Below is a small trained network, with its code and all its weights. Each question gives an input and a target symbol and asks what happens when units are switched off, that is, made to give their printed mean instead of their output.

import numpy as np


def w(rows, s, z=0):
    codes = np.array(rows[::2]) - 128.0
    scale = np.full(codes.shape[1], s)
    scale[-1] = z or s
    return codes * scale


def norm(h):
    return h / np.sqrt((h * h).mean(-1, keepdims=True) + 1e-5)


def f(y):
    return np.maximum(y, 0)


def softmax(a):
    e = np.exp(a - a.max(-1, keepdims=True))
    return e / e.sum(-1, keepdims=True)


def log_softmax(a):
    a = a - a.max(-1, keepdims=True)
    return a - np.log(np.exp(a).sum(-1, keepdims=True))


def net(x, mask):
    ids = ['ΘΞΨβγδηλμστφ'.index(c) for c in x.split()]
    T = len(ids)
    res = E[ids] + P[:T]
    u = 0
    for l in range(2):
        r = norm(res)
        for j in range(2):
            rows = slice(2 * j, 2 * j + 2)
            q, k, v = (r @ M[l][rows].T for M in (Q, K, V))
            z = softmax(np.where(np.tri(T) > 0, q @ k.T / 2**0.5, -1e9)) @ v
            o = O[l][rows]
            res = res + np.where(mask[u + j], z, o[:, -1]) @ o[:, :-1]
        u += 2
        y = f(norm(res) @ A[l][:, :-1].T + A[l][:, -1])
        res = res + np.where(mask[u : u + 8], y, B[l][:, -1]) @ B[l][:, :-1]
        u += 8
    return log_softmax(norm(res)[-1] @ U[:, :-1].T + U[:, -1])


Q, K, V, O, A, B = {}, {}, {}, {}, {}, {}
E = w([
[200,36,89,132,134,106,133,151,149,157,87,101],'Θ',
[144,93,99,90,115,15,140,144,48,201,46,89],'Ξ',
[87,82,79,104,98,103,117,54,107,53,89,93],'Ψ',
[140,184,120,131,64,134,96,198,132,138,133,134],'β',
[157,153,105,91,65,133,80,220,115,118,141,133],'γ',
[73,169,185,160,153,69,102,129,24,76,118,88],'δ',
[122,162,125,100,35,149,50,142,136,189,139,116],'η',
[202,192,94,59,162,76,70,172,105,43,105,154],'λ',
[166,103,201,196,159,132,91,101,153,61,100,82],'μ',
[79,141,72,182,229,85,91,125,164,205,67,79],'σ',
[197,187,82,172,107,168,128,105,71,164,205,169],'τ',
[155,167,151,173,98,1,185,91,183,170,105,118],'φ',
],0.00086)
P = w([
[108,78,188,121,220,177,254,59,138,136,152,110],'0',
[168,149,80,84,82,103,31,175,116,121,145,149],'1',
[156,142,78,133,108,115,62,173,121,106,120,130],'2',
[127,122,95,156,111,129,106,165,132,102,94,123],'3',
[133,107,103,189,114,119,128,162,107,94,59,113],'4',
[145,115,97,208,85,100,122,173,92,90,36,124],'5',
],0.00063)
Q[0] = w([
[104,84,121,167,106,66,32,203,134,89,10,28],'L0H0',
[54,71,171,77,144,125,117,193,187,69,113,53],'L0H0',
[118,38,96,234,183,22,130,88,122,117,24,40],'L0H1',
[210,254,25,204,17,106,14,224,26,148,73,131],'L0H1',
],0.0023)
K[0] = w([
[205,167,99,228,121,198,238,112,71,142,203,161],'L0H0',
[149,195,102,149,63,199,89,137,92,162,176,186],'L0H0',
[103,115,193,105,206,198,251,78,130,184,226,146],'L0H1',
[118,25,143,172,161,102,173,95,124,48,32,33],'L0H1',
],0.0027)
V[0] = w([
[173,171,95,214,135,109,142,34,91,161,143,180],'L0H0',
[180,165,48,176,112,205,147,142,49,141,216,151],'L0H0',
[183,182,225,249,150,181,96,203,201,126,126,133],'L0H1',
[112,208,136,116,133,54,169,221,59,215,145,105],'L0H1',
],0.0014)
O[0] = w([
[186,210,61,164,141,117,146,21,86,171,201,74,117],'L0H0',
[180,147,99,150,165,215,130,34,90,162,224,254,193],'L0H0',
[200,88,237,183,184,38,10,151,174,145,193,98,248],'L0H1',
[116,207,196,106,158,64,168,216,82,254,54,221,189],'L0H1',
],0.0012,0.00016)
A[0] = w([
[84,98,150,114,90,10,159,58,66,131,122,166,142],'L0N0',
[59,35,76,104,110,147,88,53,134,78,135,200,88],'L0N1',
[85,69,89,127,119,114,159,96,113,99,138,153,37],'L0N2',
[91,73,75,146,109,41,100,164,97,96,129,191,23],'L0N3',
[124,160,210,147,152,199,121,111,195,106,62,207,102],'L0N4',
[146,146,132,159,96,136,201,74,99,159,254,152,2],'L0N5',
[118,48,53,112,153,114,126,113,109,143,95,155,82],'L0N6',
[140,86,101,94,99,39,143,98,107,129,144,169,108],'L0N7',
],0.00095,0.00047)
B[0] = w([
[165,246,137,148,68,254,115,181,149,118,165,195,234],'L0N0',
[142,253,182,216,112,171,171,218,166,138,170,147,186],'L0N1',
[145,222,168,171,81,157,118,170,144,117,128,127,156],'L0N2',
[114,162,188,164,44,247,129,101,152,138,130,122,253],'L0N3',
[162,97,151,197,163,19,153,52,51,139,108,84,175],'L0N4',
[130,87,171,134,101,126,54,189,161,149,10,37,201],'L0N5',
[159,195,123,165,52,169,149,201,106,134,172,132,239],'L0N6',
[149,180,130,174,109,237,130,188,130,123,145,138,199],'L0N7',
],0.00086,0.00036)
Q[1] = w([
[178,155,81,181,41,149,12,180,54,139,63,106],'L1H0',
[72,119,153,27,146,196,151,157,170,134,209,168],'L1H0',
[191,152,62,252,84,102,100,149,122,134,43,87],'L1H1',
[118,100,137,52,88,179,105,134,142,147,136,205],'L1H1',
],0.0027)
K[1] = w([
[132,121,72,253,125,55,155,160,173,134,22,113],'L1H0',
[157,169,90,41,123,150,23,146,86,66,195,153],'L1H0',
[95,74,224,66,209,183,218,76,73,85,118,76],'L1H1',
[172,170,77,206,152,53,46,147,76,75,90,126],'L1H1',
],0.0027)
V[1] = w([
[111,172,83,171,155,53,181,88,231,169,121,112],'L1H0',
[209,176,182,148,6,90,177,121,147,103,114,125],'L1H0',
[78,203,156,148,173,101,111,121,62,32,122,127],'L1H1',
[217,85,70,83,181,90,153,180,147,79,110,178],'L1H1',
],0.0018)
O[1] = w([
[106,203,50,145,173,141,131,196,224,156,148,99,224],'L1H0',
[113,137,137,27,126,17,249,76,202,108,232,123,158],'L1H0',
[78,228,196,116,161,150,101,135,28,61,174,52,1],'L1H1',
[241,152,193,122,116,211,222,115,187,177,98,58,21],'L1H1',
],0.0017,0.00081)
A[1] = w([
[102,171,85,72,124,135,207,152,53,200,66,174,2],'L1N0',
[139,185,183,89,120,223,156,103,129,182,137,3,83],'L1N1',
[47,178,170,109,162,101,94,136,6,109,153,132,123],'L1N2',
[168,128,112,111,183,112,132,200,118,55,126,153,126],'L1N3',
[64,119,92,128,218,176,103,109,130,189,89,100,98],'L1N4',
[174,135,91,88,71,119,51,151,122,149,185,53,203],'L1N5',
[171,134,185,158,156,59,111,146,136,193,110,128,62],'L1N6',
[168,116,208,131,171,88,100,163,135,213,132,153,108],'L1N7',
],0.0018,0.00075)
B[1] = w([
[99,112,192,168,244,103,134,66,120,106,98,146,154],'L1N0',
[161,152,57,68,77,29,6,99,121,158,101,152,142],'L1N1',
[142,77,124,125,85,155,158,135,168,224,177,109,160],'L1N2',
[84,108,125,136,87,122,113,84,134,209,124,80,164],'L1N3',
[175,142,190,94,52,173,132,143,104,92,141,149,178],'L1N4',
[108,91,165,175,215,127,190,90,129,111,99,127,252],'L1N5',
[83,138,122,78,183,173,115,183,139,89,178,165,162],'L1N6',
[95,173,107,98,112,177,122,178,134,28,163,164,158],'L1N7',
],0.002,0.0018)
U = w([
[230,32,95,120,94,176,205,116,227,210,80,93,37],'Θ',
[93,154,191,101,219,86,222,89,67,177,24,147,79],'Ξ',
[53,148,39,104,56,207,195,67,99,17,117,70,69],'Ψ',
[110,144,181,69,172,169,135,207,149,45,207,186,24],'β',
[200,115,247,59,89,212,180,181,109,86,108,194,149],'γ',
[52,149,202,114,92,117,137,147,25,208,232,55,77],'δ',
[46,32,91,100,49,46,74,118,123,159,124,241,254],'η',
[220,199,157,2,76,91,75,92,86,148,71,63,49],'λ',
[142,49,216,191,194,62,68,82,155,25,162,23,117],'μ',
[83,194,77,199,176,203,37,234,150,166,44,86,210],'σ',
[214,176,78,190,187,182,119,32,70,176,225,193,205],'τ',
[92,223,74,100,166,25,217,158,247,149,209,88,112],'φ',
],0.0043,0.0015)

Each question gives the input, a string of symbols that net reads in full, and the target symbol t.
The units are the heads (2 rows each of Q, K, V and O) and the neurons (one row each of A and B). Each row of codes is followed by its name. A weight is (code - 128) times the scale printed after its matrix; where a second scale follows, it is the last column's (O, A, B and U).
mask holds one flag per unit, layer by layer, with each layer's heads first. A switched-off unit (its flag False) gives its mean, the last column of its rows in O or B, instead of its output. The means were averaged over made-up inputs and are rounded, as every weight is.
A unit's drop is (log p(t) with every unit on - log p(t) with that unit switched off) / (log p(t) with every unit on - log p(t) with every unit switched off).
The circuit of an input: a set's keep is (log p(t) with only the set's units on - log p(t) with every unit switched off) / (log p(t) with every unit on - log p(t) with every unit switched off). Starting from the 12 units with the biggest drops (on a tie, the unit counted first), units are removed one at a time, each time the one whose removal leaves the highest keep (on an exact tie, the one counted first), for as long as the keep stays at least 0.8.
units of the circuit, in order: the units of the circuit, biggest drop first
most important unit: the unit with the biggest drop
top k neurons: the k neurons with the biggest drops, biggest first
heads that matter: for each layer, one digit per head in row order, 1 if its drop is at least 0.15 and else 0, layers parted by /
drop of u: that unit's drop, to one decimal
input η σ λ, target σ: units of the circuit, in order => L1H0, L1N3
input γ η η μ μ β, target μ: units of the circuit, in order => L0H1
input η μ λ η σ Ξ, target σ: units of the circuit, in order => L1H0, L0N0
input δ η τ η γ η, target δ: units of the circuit, in order => L1H1, L1N2
input η μ γ μ Θ, target η: heads that matter => 00 / 11
input Ξ τ η σ β, target Ξ: units of the circuit, in order => L0H1, L1N0
input μ λ η, target μ: units of the circuit, in order => L1N5, L0H1
input η μ φ η φ φ, target φ: heads that matter => 00 / 10
input Ψ γ μ Ψ Ξ τ, target Ψ: heads that matter => 01 / 00
input η λ η γ γ τ, target η: heads that matter => 00 / 11
input τ σ Θ, target τ: heads that matter => 10 / 00
input η η λ, target η: heads that matter => 00 / 10
input Ψ η τ η, target Ψ: heads that matter => 01 / 00
input η η τ, target η: most important unit => L1H1
input μ γ σ μ μ β, target μ: heads that matter => 01 / 00
input μ η δ η η σ, target μ: heads that matter => 01 / 01
input η η η τ σ, target η: top 2 neurons => L1N5, L1N4
input λ μ γ, target μ: units of the circuit, in order => L0H1, L1N5
input μ τ τ, target μ: units of the circuit, in order => L0H1, L1N5
input σ Ξ Ξ, target σ: units of the circuit, in order => L1H0
input δ Θ η, target δ: heads that matter => 00 / 11
input σ Θ τ η γ τ, target σ: units of the circuit, in order => L1H0, L0N5, L0H0
input σ τ σ τ Ψ τ, target σ: heads that matter => 00 / 10
input γ γ γ, target γ: heads that matter => 00 / 11
input Ξ η σ Ξ, target Ξ: units of the circuit, in order => L1N0, L0H1
input η λ η φ τ, target φ: drop of L1H0 => 0.8
